Below are the code and all the weights of a small trained network. Each question names an input and a class and asks about switching units off, where a switched-off unit gives its printed mean instead of its output.

import numpy as np


def w(rows, s, z=0):
    codes = np.array(rows[::2]) - 128.0
    scale = np.full(codes.shape[1], s)
    scale[-1] = z or s
    return codes * scale


def norm(h):
    return h / np.sqrt((h * h).mean(-1, keepdims=True) + 1e-5)


def f(y):
    return y / 2 * (1 + np.tanh(0.7978845608 * (y + 0.044715 * y**3)))


def log_softmax(a):
    a = a - a.max(-1, keepdims=True)
    return a - np.log(np.exp(a).sum(-1, keepdims=True))


def net(x, mask):
    res = np.array(x, float).reshape(1, 6) / 4 @ E
    u = 0
    for l in range(2):
        y = f(norm(res) @ A[l][:, :-1].T + A[l][:, -1])
        res = res + np.where(mask[u : u + 15], y, B[l][:, -1]) @ B[l][:, :-1]
        u += 15
    return log_softmax(norm(res)[-1] @ U[:, :-1].T + U[:, -1])


A, B = {}, {}
E = w([
[130,205,146,27,156,106,145,230,97,139,64,152],'x0',
[159,93,159,102,173,186,130,117,200,114,77,111],'x1',
[107,148,210,237,150,82,93,164,157,152,66,119],'x2',
[179,153,88,162,153,142,153,132,108,101,120,94],'x3',
[78,136,96,88,61,106,211,178,213,148,144,30],'x4',
[144,177,254,168,94,188,192,146,148,85,213,178],'x5',
],0.0074)
A[0] = w([
[117,115,108,132,119,91,95,186,65,121,206,106,15],'L0N0',
[181,196,92,169,201,146,177,154,68,58,123,39,59],'L0N1',
[117,158,90,104,143,97,151,107,125,135,79,116,40],'L0N2',
[254,163,87,183,106,111,164,119,110,99,126,74,134],'L0N3',
[119,90,116,85,98,159,104,94,79,94,164,136,145],'L0N4',
[128,149,79,76,112,179,140,148,138,131,196,125,108],'L0N5',
[148,203,177,122,127,190,147,100,116,125,184,125,105],'L0N6',
[126,123,173,45,143,80,104,171,145,170,146,200,103],'L0N7',
[140,70,175,85,180,219,157,81,187,145,67,112,67],'L0N8',
[115,124,85,49,110,174,95,195,88,45,136,152,101],'L0N9',
[135,109,106,145,11,78,163,139,53,150,131,187,2],'L0N10',
[109,174,100,123,142,47,111,125,123,102,197,160,54],'L0N11',
[144,115,120,132,188,162,43,104,71,84,117,239,30],'L0N12',
[123,130,108,140,94,37,96,145,87,88,170,134,63],'L0N13',
[41,65,155,82,48,140,53,139,168,191,159,208,67],'L0N14',
],0.0072,0.0052)
B[0] = w([
[184,138,160,102,80,179,122,126,76,164,107,90,125],'L0N0',
[32,97,170,56,87,159,147,103,173,245,43,224,174],'L0N1',
[118,115,133,122,197,205,88,142,108,130,148,113,125],'L0N2',
[42,105,180,99,70,189,115,65,163,239,73,212,206],'L0N3',
[142,145,63,133,126,55,157,59,174,82,112,174,227],'L0N4',
[145,191,41,116,122,57,156,83,189,90,130,150,223],'L0N5',
[117,62,194,50,108,95,111,136,112,79,162,164,247],'L0N6',
[123,73,92,167,126,196,189,137,109,169,66,188,193],'L0N7',
[255,183,148,128,12,224,48,98,94,145,74,94,227],'L0N8',
[200,105,107,157,134,99,200,128,123,143,90,141,207],'L0N9',
[251,140,180,117,52,168,67,102,97,166,91,82,144],'L0N10',
[195,127,199,93,82,203,102,152,95,143,123,61,133],'L0N11',
[107,221,141,139,233,123,115,87,81,81,163,124,253],'L0N12',
[240,129,166,151,125,203,93,102,123,179,121,87,145],'L0N13',
[47,122,150,113,98,215,147,51,184,248,54,205,194],'L0N14',
],0.008,0.0037)
A[1] = w([
[76,131,134,155,75,147,131,81,117,162,138,162,143],'L1N0',
[150,154,203,196,105,64,104,196,168,126,99,138,103],'L1N1',
[119,153,124,212,158,102,81,165,156,188,76,109,96],'L1N2',
[120,63,65,101,149,66,60,106,119,148,123,60,119],'L1N3',
[141,122,165,121,62,116,181,199,176,55,198,170,106],'L1N4',
[246,131,105,78,107,113,135,95,138,87,85,137,128],'L1N5',
[115,38,80,197,95,153,74,72,191,61,206,83,103],'L1N6',
[81,138,83,169,89,139,175,154,189,149,147,79,117],'L1N7',
[109,140,127,90,89,138,123,143,163,144,154,17,57],'L1N8',
[185,148,134,66,131,171,108,211,137,86,57,131,105],'L1N9',
[118,146,120,74,67,125,158,206,205,157,156,71,119],'L1N10',
[160,148,119,105,151,69,178,255,110,136,114,175,2],'L1N11',
[143,114,126,170,164,114,179,95,120,131,126,207,203],'L1N12',
[109,176,117,129,46,84,106,151,35,177,184,140,88],'L1N13',
[108,128,37,101,168,141,122,114,99,189,80,86,49],'L1N14',
],0.0095,0.0049)
B[1] = w([
[157,123,105,86,142,164,146,191,141,162,55,160,233],'L1N0',
[163,127,35,38,68,84,186,48,169,123,205,103,194],'L1N1',
[157,140,69,64,49,99,165,90,162,100,188,123,197],'L1N2',
[121,91,226,95,102,147,99,201,134,64,184,171,188],'L1N3',
[97,58,148,75,119,101,25,206,129,92,142,132,232],'L1N4',
[129,157,135,155,82,91,117,103,170,152,188,72,244],'L1N5',
[109,92,97,147,178,147,220,218,44,181,82,27,242],'L1N6',
[138,236,119,197,195,83,80,90,75,115,101,190,201],'L1N7',
[181,190,157,140,165,155,89,108,74,98,153,180,168],'L1N8',
[135,90,101,217,110,186,124,136,90,149,131,54,193],'L1N9',
[142,170,155,178,222,135,78,21,89,115,92,184,227],'L1N10',
[73,73,87,178,184,142,226,178,51,179,125,73,163],'L1N11',
[76,175,97,139,141,85,113,166,178,141,102,111,253],'L1N12',
[233,124,200,179,102,254,97,80,160,75,84,10,156],'L1N13',
[88,88,234,100,82,136,112,170,181,94,176,186,192],'L1N14',
],0.0098,0.0066)
U = w([
[128,224,161,209,247,100,54,35,33,45,124,188,159],'0',
[253,123,210,167,29,241,75,54,121,121,103,29,155],'1',
[71,61,92,176,175,166,225,188,35,178,65,64,177],'2',
[73,38,249,72,102,116,46,206,153,14,205,175,112],'3',
[57,133,143,95,87,189,130,52,195,189,34,234,102],'4',
[152,160,29,56,76,26,210,46,189,55,220,110,115],'5',
[110,170,132,157,95,114,83,159,172,143,103,145,125],'6',
[205,134,109,222,106,118,107,207,173,57,99,178,4],'7',
],0.014,0.013)

Each question gives the input, the list of numbers given to net, and the class t.
The units are the neurons (one row each of A and B). Each row of codes is followed by its name. A weight is (code - 128) times the scale printed after its matrix; where a second scale follows, it is the last column's (A, B and U).
mask holds one flag per neuron, layer by layer. A switched-off neuron (its flag False) gives its mean, the last column of its row in B, instead of its output. The means were averaged over made-up inputs and are rounded, as every weight is.
A unit's drop is (log p(t) with every unit on - log p(t) with that unit switched off) / (log p(t) with every unit on - log p(t) with every unit switched off).
The circuit of an input: a set's keep is (log p(t) with only the set's units on - log p(t) with every unit switched off) / (log p(t) with every unit on - log p(t) with every unit switched off). Starting from the 12 units with the biggest drops (on a tie, the unit counted first), units are removed one at a time, each time the one whose removal leaves the highest keep (on an exact tie, the one counted first), for as long as the keep stays at least 0.8.
circuit, biggest first: the units of the circuit, biggest drop first
most important unit: the unit with the biggest drop
k most important neurons: the k neurons with the biggest drops, biggest first
k most important neurons of layer l: the k neurons of layer l with the biggest drops, biggest first
input [-2,8,5,-8,5,-8], class 1: 3 most important neurons of layer 0	(L0N8, L0N12, L0N3)
input [1,2,-4,0,-3,4], class 3: 3 most important neurons	(L0N6, L1N4, L1N1)
input [-5,-2,1,8,-3,-8], class 3: 2 most important neurons of layer 1	(L1N3, L1N14)
input [0,2,8,7,-1,6], class 5: most important unit	L1N1
input [-6,-6,-4,-1,2,-5], class 1: 4 most important neurons	(L0N10, L1N13, L0N0, L1N3)
input [-4,-2,7,6,3,0], class 5: 2 most important neurons	(L1N2, L1N1)
input [1,8,7,8,3,-8], class 1: 3 most important neurons of layer 1	(L1N9, L1N4, L1N12)
input [3,-2,5,0,3,5], class 3: 3 most important neurons	(L1N4, L0N6, L0N9)
input [1,2,-4,8,0,8], class 3: 3 most important neurons	(L0N6, L1N4, L0N14)
input [-6,-5,8,8,-4,-7], class 4: 3 most important neurons	(L0N3, L0N1, L1N4)
input [-3,-8,-4,4,8,-8], class 0: circuit, biggest first	(L1N7, L1N10)
input [-1,6,2,-8,4,7], class 4: 3 most important neurons	(L0N14, L0N8, L1N3)
input [-5,0,-3,-5,4,6], class 3: 3 most important neurons	(L1N4, L0N6, L0N3)
input [-2,3,2,-8,-5,-8], class 3: most important neuron	(L1N3)
input [-1,-5,7,2,-4,-7], class 3: circuit, biggest first	(L1N3, L1N14)
input [-8,0,8,3,-7,1], class 2: circuit, biggest first	(L1N6, L1N10)
input [7,4,-3,4,-6,-5], class 2: 4 most important neurons of layer 1	(L1N10, L1N9, L1N7, L1N11)
input [5,1,-4,3,0,-1], class 2: 2 most important neurons	(L1N11, L0N9)
input [6,-4,0,-1,1,2], class 2: 2 most important neurons	(L1N11, L0N7)
input [5,6,-4,8,-6,3], class 4: circuit, biggest first	(L0N1)
input [6,5,-6,-4,-5,2], class 2: 3 most important neurons	(L0N7, L0N9, L1N9)
input [-6,4,-5,7,-1,1], class 4: 2 most important neurons of layer 0	(L0N3, L0N1)
input [-2,-5,-2,5,0,7], class 3: 2 most important neurons	(L0N6, L1N4)
input [-2,-6,8,-8,-1,3], class 4: 2 most important neurons of layer 1	(L1N0, L1N5)
input [5,8,6,1,7,7], class 1: 3 most important neurons	(L0N8, L1N9, L1N1)
input [-8,7,0,-4,8,8], class 0: 3 most important neurons of layer 1	(L1N10, L1N7, L1N8)
input [4,-7,2,1,3,6], class 1: circuit, biggest first	(L1N13)
